How the points are linked:
vu: J467->J457, J520->J277, J718->J245, J818->J139, J950->J264, J689->J237, J489->J207, J998->J360, J886->J818, J870->J900, J187->J886, J313->J219, J237->J395, J517->J602, J240->J345, J684->J45, J959->J369, J976->J226, J245->J534, J226->J660, J654->J994, J666->J718, J219->J847, J515->J937, J54->J240, J355->J556, J345->J38, J900->J368, J745->J959, J136->J976, J582->J517, J911->J555, J593->J684, J207->J215, J462->J947, J621->J582, J894->J313, J534->J489, J277->J894, J599->J210, J139->J911, J651->J518, J124->J593, J381->J585, J368->J526, J442->J515, J574->J599, J555->J654, J556->J927, J659->J651, J264->J788, J215->J606, J994->J467, J138->J666, J360->J462, J847->J689, J681->J906, J457->J381, J38->J870, J788->J442, J585->J574, J927->J738, J660->J187, J518->J138, J178->J124, J530->J998, J529->J892, J947->J67, J892->J85, J67->J54, J142->J136, J738->J659, J526->J144, J395->J950, J45->J529, J937->J142, J906->J530, J606->J178, J144->J520, J602->J745, J210->J621, J369->J355, J85->J681
fe: J467->J142, J520->J360, J718->J602, J818->J950, J950->J900, J689->J345, J489->J369, J998->J215, J886->J395, J870->J85, J187->J237, J313->J67, J237->J38, J517->J911, J240->J45, J684->J518, J959->J994, J976->J219, J245->J745, J226->J847, J654->J515, J666->J517, J219->J54, J515->J520, J54->J684, J355->J457, J345->J529, J900->J681, J745->J654, J136->J313, J582->J139, J911->J788, J593->J651, J207->J355, J462->J178, J621->J818, J894->J947, J534->J959, J277->J462, J599->J187, J139->J264, J651->J210, J124->J659, J381->J976, J368->J906, J442->J144, J574->J660, J555->J442, J556->J381, J659->J599, J264->J368, J215->J556, J994->J937, J138->J582, J360->J606, J847->J240, J681->J534, J457->J136, J38->J892, J788->J526, J585->J226, J927->J585, J660->J689, J518->J621, J178->J738, J530->J207, J529->J666, J947->J124, J892->J718, J67->J593, J142->J894, J738->J574, J526->J530, J395->J870, J45->J138, J937->J277, J906->J489, J606->J927, J144->J998, J602->J555, J210->J886, J369->J467, J85->J245
ve: J467->J937, J520->J998, J718->J517, J818->J395, J950->J870, J689->J240, J489->J959, J998->J207, J886->J237, J870->J892, J187->J689, J313->J947, J237->J345, J517->J139, J240->J684, J684->J651, J959->J654, J976->J313, J245->J602, J226->J219, J654->J442, J666->J582, J219->J67, J515->J144, J54->J593, J355->J467, J345->J45, J900->J85, J745->J555, J136->J894, J582->J818, J911->J264, J593->J659, J207->J369, J462->J606, J621->J886, J894->J462, J534->J745, J277->J360, J599->J660, J139->J950, J651->J599, J124->J738, J381->J136, J368->J681, J442->J526, J574->J226, J555->J788, J556->J457, J659->J574, J264->J900, J215->J355, J994->J515, J138->J621, J360->J215, J847->J54, J681->J245, J457->J142, J38->J529, J788->J368, J585->J976, J927->J381, J660->J847, J518->J210, J178->J927, J530->J489, J529->J138, J947->J178, J892->J666, J67->J124, J142->J277, J738->J585, J526->J906, J395->J38, J45->J518, J937->J520, J906->J534, J606->J556, J144->J530, J602->J911, J210->J187, J369->J994, J85->J718
se: J467->J462, J520->J556, J718->J788, J818->J85, J950->J245, J689->J138, J489->J937, J998->J457, J886->J892, J870->J602, J187->J529, J313->J659, J237->J666, J517->J368, J240->J621, J684->J886, J959->J520, J976->J593, J245->J442, J226->J684, J654->J998, J666->J264, J219->J651, J515->J215, J54->J210, J355->J894, J345->J582, J900->J745, J745->J144, J136->J124, J582->J900, J911->J906, J593->J187, J207->J142, J462->J585, J621->J870, J894->J738, J534->J515, J277->J927, J599->J345, J139->J681, J651->J237, J124->J660, J381->J67, J368->J959, J442->J207, J574->J240, J555->J530, J556->J313, J659->J689, J264->J534, J215->J136, J994->J360, J138->J950, J360->J381, J847->J518, J681->J654, J457->J947, J38->J517, J788->J489, J585->J54, J927->J219, J660->J45, J518->J395, J178->J226, J530->J467, J529->J139, J947->J574, J892->J911, J67->J599, J142->J178, J738->J847, J526->J369, J395->J718, J45->J818, J937->J606, J906->J994, J606->J976, J144->J355, J602->J526, J210->J38, J369->J277, J85->J555
li: J467->J360, J520->J355, J718->J264, J818->J892, J950->J718, J689->J518, J489->J515, J998->J467, J886->J529, J870->J517, J187->J45, J313->J738, J237->J138, J517->J900, J240->J210, J684->J187, J959->J144, J976->J124, J245->J788, J226->J593, J654->J530, J666->J950, J219->J659, J515->J207, J54->J599, J355->J277, J345->J621, J900->J602, J745->J526, J136->J178, J582->J870, J911->J681, J593->J660, J207->J937, J462->J381, J621->J38, J894->J927, J534->J442, J277->J556, J599->J240, J139->J85, J651->J689, J124->J226, J381->J947, J368->J745, J442->J489, J574->J54, J555->J906, J556->J894, J659->J847, J264->J245, J215->J142, J994->J998, J138->J395, J360->J457, J847->J651, J681->J555, J457->J462, J38->J582, J788->J534, J585->J67, J927->J313, J660->J684, J518->J237, J178->J976, J530->J994, J529->J818, J947->J585, J892->J139, J67->J574, J142->J606, J738->J219, J526->J959, J395->J666, J45->J886, J937->J215, J906->J654, J606->J136, J144->J369, J602->J368, J210->J345, J369->J520, J85->J911

In the rows, zero is written as 499.

The rows follow the links: the fewer symbols apart two points are, the more alike their rows tend to be.

Here are some points, each with a row of numbers. One shown again gets a slightly different row.
J207 ->  698   593   397   299   532   398   888   779   668   252   879   673   239   211   572   608   491   504   414   501   436   272   518   682   400   233   569   552    62   200   241   167   512   347   531   735   296   548   645   376   725   567   604   438   454   725   662   547   165
J745 ->  417   771   291   500   406   456   663   622   637   392   460   208   431   341   408   583   239   370   456   624   450   355   260   386   366    62   907   563   174   200   163   215   514   375   482   608   335   881   640   473   372   553   535   681   585   825   400   369   195
J518 ->  316   392   609   680   469   611   118   213   330   737   132   340   747   790   441   398   509   503   588   503   556   728   494   330   602   765   412   446   940   806   764   837   487   657   466   273   709   439   341   626   289   432   394   555   538   275   351   448   838
J467 ->  753   504   464   272   571   406   883   777   645   257   946   798   235   214   621   596   575   549   421   467   444   300   602   751   439   349   444   527   116   254   331   217   505   374   552   725   329   417   614   359   796   557   602   358   410   643   722   600   232
J599 ->  461   281   688   591   543   578   208   285   324   686   333   596   659   744   528   382   677   580   565   420   581   698   638   496   630   911   197   427   919   846   837   844   485   665   490   316   695   233   337   568   483   436   432   411   464   176   488   550   856
J237 ->  257   461   558   716   446   612   113   218   349   750    63   243   770   782   404   400   459   471   586   510   556   714   433   272   571   694   507   460   902   762   703   802   481   635   451   274   688   532   379   629   233   436   393   613   583   329   295   412   795
J886 ->  255   475   549   724   426   600   109   218   357   749    57   213   774   784   390   405   424   459   592   538   548   718   408   262   559   661   547   477   897   751   690   793   485   635   454   269   683   570   376   634   198   436   406   631   594   351   283   410   782
J369 ->  692   596   391   321   521   391   876   775   671   255   861   636   260   208   550   612   464   494   428   510   435   274   493   655   399   213   606   561    50   188   232   160   513   341   533   732   287   580   654   385   692   574   611   447   464   746   643   535   166
J355 ->  768   489   484   263   575   394   882   780   646   254   971   830   234   226   627   593   594   556   417   442   450   300   629   754   452   385   404   525   129   273   348   229   517   377   541   719   326   388   606   365   822   548   611   340   401   622   741   608   245
J976 ->  721   234   709   379   622   492   544   534   435   468   796   953   410   515   656   461   799   657   492   353   529   527   789   765   604   857    51   445   615   668   742   621   499   541   537   519   559    69   409   440   810   488   524   242   356   249   731   666   635
J911 ->  290   757   309   622   369   501   472   471   563   510   228    49   576   474   337   548   191   345   504   633   461   454   209   244   385   135   943   557   365   322   241   377   504   449   462   497   434   927   581   552   193   519   481   759   639   758   277   339   335
J998 ->  716   557   413   295   552   395   889   782   669   255   894   701   239   207   581   617   513   509   409   483   439   285   541   696   412   273   537   548    69   214   269   183   528   349   536   740   299   512   646   375   737   570   600   418   437   711   684   562   172
J124 ->  667   222   709   420   615   504   457   466   400   525   694   902   467   573   640   429   796   639   508   359   544   585   778   709   618   903    48   436   713   723   787   681   500   576   532   468   601    73   389   476   745   465   501   255   375   213   687   649   720
J847 ->  500   260   707   559   561   578   242   316   327   663   407   675   627   720   549   390   718   605   560   414   568   689   685   538   641   942   160   436   906   835   847   830   494   645   505   339   685   182   335   553   530   446   425   379   446   171   528   567   834
J534 ->  440   761   288   488   420   440   690   635   646   367   499   238   414   317   417   598   257   383   461   607   436   343   283   404   366    58   890   578   135   190   161   203   517   368   487   616   320   865   651   465   395   558   546   678   583   836   412   396   175
J660 ->  479   268   693   581   560   569   223   303   321   679   365   641   643   741   539   381   694   592   561   412   566   693   666   511   651   927   177   431   911   842   833   836   484   652   500   326   694   208   330   563   512   434   430   400   453   169   506   563   851
J381 ->  778   284   646   311   630   459   685   644   500   379   910   988   330   402   677   508   790   642   468   366   506   447   764   805   559   736   113   458   459   542   631   477   506   489   552   606   471   115   478   408   868   505   544   233   350   326   770   683   517
J313 ->  734   245   685   356   632   473   566   554   451   448   813   970   400   490   670   471   807   649   488   356   533   511   793   772   601   836    72   459   586   644   725   589   503   539   539   544   545    75   426   442   825   492   530   227   361   263   741   665   625
J666 ->  199   639   417   723   370   581   215   285   427   688    32    43   736   677   333   452   271   381   554   609   513   627   262   178   484   389   790   501   690   579   476   634   484   562   445   326   597   794   464   625   119   466   408   754   643   548   219   339   603
J994 ->  659   628   370   325   509   396   872   764   673   265   841   591   264   209   543   616   446   480   415   518   429   278   471   640   381   190   641   553    43   171   218   151   512   342   522   719   287   606   658   389   684   573   598   473   474   753   629   526   152

Each walk starts at a row. The symbols on each line, taken left to right, move it on to the next point.
Answer with the point's row; about right is enough.
 199   669   389   719   362   563   253   319   456   658    44    21   711   651   325   471   249   368   543   614   509   599   240   187   462   335   840   519   630   522   427   581   499   543   439   354   557   844   493   608   115   470   423   767   654   595   219   323   552
li ve fe li
 324   776   284   591   387   489   531   514   596   471   287    84   531   430   369   561   198   345   485   640   450   424   220   278   375    95   945   559   296   278   211   318   503   421   467   518   398   930   607   536   236   525   492   755   633   791   305   342   290
se vu li se
 797   405   551   265   604   413   841   754   593   283   982   923   252   282   656   565   682   606   430   415   477   350   697   791   483   519   279   507   225   364   454   307   505   420   550   691   379   272   562   364   863   540   586   275   369   513   768   640   331
 801   387   555   261   611   420   818   733   580   303   983   946   257   295   664   558   693   607   446   411   477   352   712   813   497   557   249   497   262   389   470   326   511   420   551   676   390   252   550   367   875   530   590   267   368   495   767   651   353
fe ve vu se fe fe ve
 367   345   647   655   502   592   135   237   323   722   216   461   714   790   479   381   587   541   576   455   568   726   563   398   614   834   313   435   951   837   808   846   490   658   471   290   707   340   343   597   362   425   421   497   509   219   402   498   858
vu ve vu vu fe ve ve
 211   726   349   687   368   553   331   366   504   608   100     9   670   595   315   493   212   355   529   639   481   538   220   192   420   250   894   530   538   452   356   501   498   507   457   403   516   891   522   591   133   486   449   782   645   668   221   330   471
 757   262   677   329   643   452   639   611   478   414   880   984   360   454   675   485   797   646   479   361   517   482   788   790   574   787    84   461   528   603   679   534   501   519   543   568   519    85   447   421   857   492   542   224   350   300   768   671   569
ve se fe fe
 416   326   663   623   524   581   166   262   318   699   268   523   707   769   504   387   635   564   576   454   565   716   602   434   636   886   248   434   943   840   819   861   484   653   483   297   706   284   336   580   431   435   417   451   484   194   437   523   852
ve se li li vu
 205   686   359   694   370   566   288   331   468   651    49    12   694   633   324   475   228   364   550   632   497   571   234   185   457   303   858   526   599   494   408   551   490   523   451   367   539   847   511   606   111   475   432   764   655   615   211   320   516
 620   232   713   471   600   525   368   407   361   584   596   822   533   633   614   416   784   625   535   376   562   626   751   655   631   937    77   431   803   775   822   746   485   605   519   417   644   104   362   512   680   453   481   288   393   189   639   629   777
li fe ve li fe se vu
 217   702   360   690   362   557   299   352   483   621    78    13   678   603   318   480   219   357   528   629   496   550   221   180   435   272   880   521   556   469   381   528   499   512   449   386   527   880   507   593   134   493   434   776   656   643   223   321   495
se se vu fe
 751   529   449   291   556   400   883   788   643   258   939   772   236   215   608   607   558   537   418   475   450   292   587   732   431   322   471   538   103   240   306   196   515   368   539   740   311   444   620   356   790   560   603   381   416   660   706   598   211
 578   237   717   512   584   559   319   367   357   615   515   767   571   676   595   415   754   627   531   380   561   660   729   613   652   949    95   420   850   808   840   782   496   620   516   391   668   124   359   523   616   447   464   324   413   159   587   603   812
fe ve li fe fe li
 214   566   469   731   410   598   152   248   392   736    20   115   764   746   348   427   343   413   573   564   536   680   323   202   526   534   684   479   790   674   584   719   483   607   449   295   643   684   414   632   146   447   395   696   619   446   234   359   710
li fe fe ve
 252   745   311   638   366   523   411   428   543   561   172    28   615   516   334   522   195   344   514   635   471   492   202   227   398   165   924   545   420   368   293   413   509   470   458   455   462   917   562   575   166   501   472   766   649   721   256   316   386
 603   672   341   369   486   403   849   751   683   284   749   486   291   225   504   608   377   438   420   551   440   279   405   572   372   126   721   573    51   158   179   140   515   341   512   710   302   707   655   398   594   562   581   535   500   799   568   492   141
li vu fe li se se
 555   252   705   524   578   550   284   353   343   625   481   738   605   687   572   403   736   615   550   397   557   657   721   597   639   937   109   426   866   808   838   791   491   630   500   368   681   138   349   528   602   441   445   334   421   162   565   591   823
vu fe fe li ve
 205   545   490   734   404   596   138   231   377   726    22   132   769   758   357   427   361   427   575   562   542   685   338   220   548   559   646   474   833   691   612   742   492   620   448   287   667   666   406   633   152   444   406   688   622   417   243   370   722
 549   709   313   396   461   410   807   718   682   306   680   411   326   246   478   616   333   422   433   572   432   287   369   518   367    92   780   567    65   154   162   159   506   351   512   682   289   749   671   407   539   564   574   566   533   818   515   468   142
li li ve fe ve fe vu
 807   333   611   280   626   423   754   688   538   335   959   978   281   342   676   533   752   625   444   381   486   404   756   818   540   653   161   492   349   466   553   407   501   456   562   649   430   168   511   390   883   527   579   242   346   413   784   664   428
vu fe vu vu ve
 438   299   678   605   539   588   183   277   328   697   303   569   671   768   512   390   661   567   571   444   568   704   626   460   623   894   235   436   944   834   830   844   487   650   486   319   710   258   334   577   458   436   419   433   473   186   468   524   854
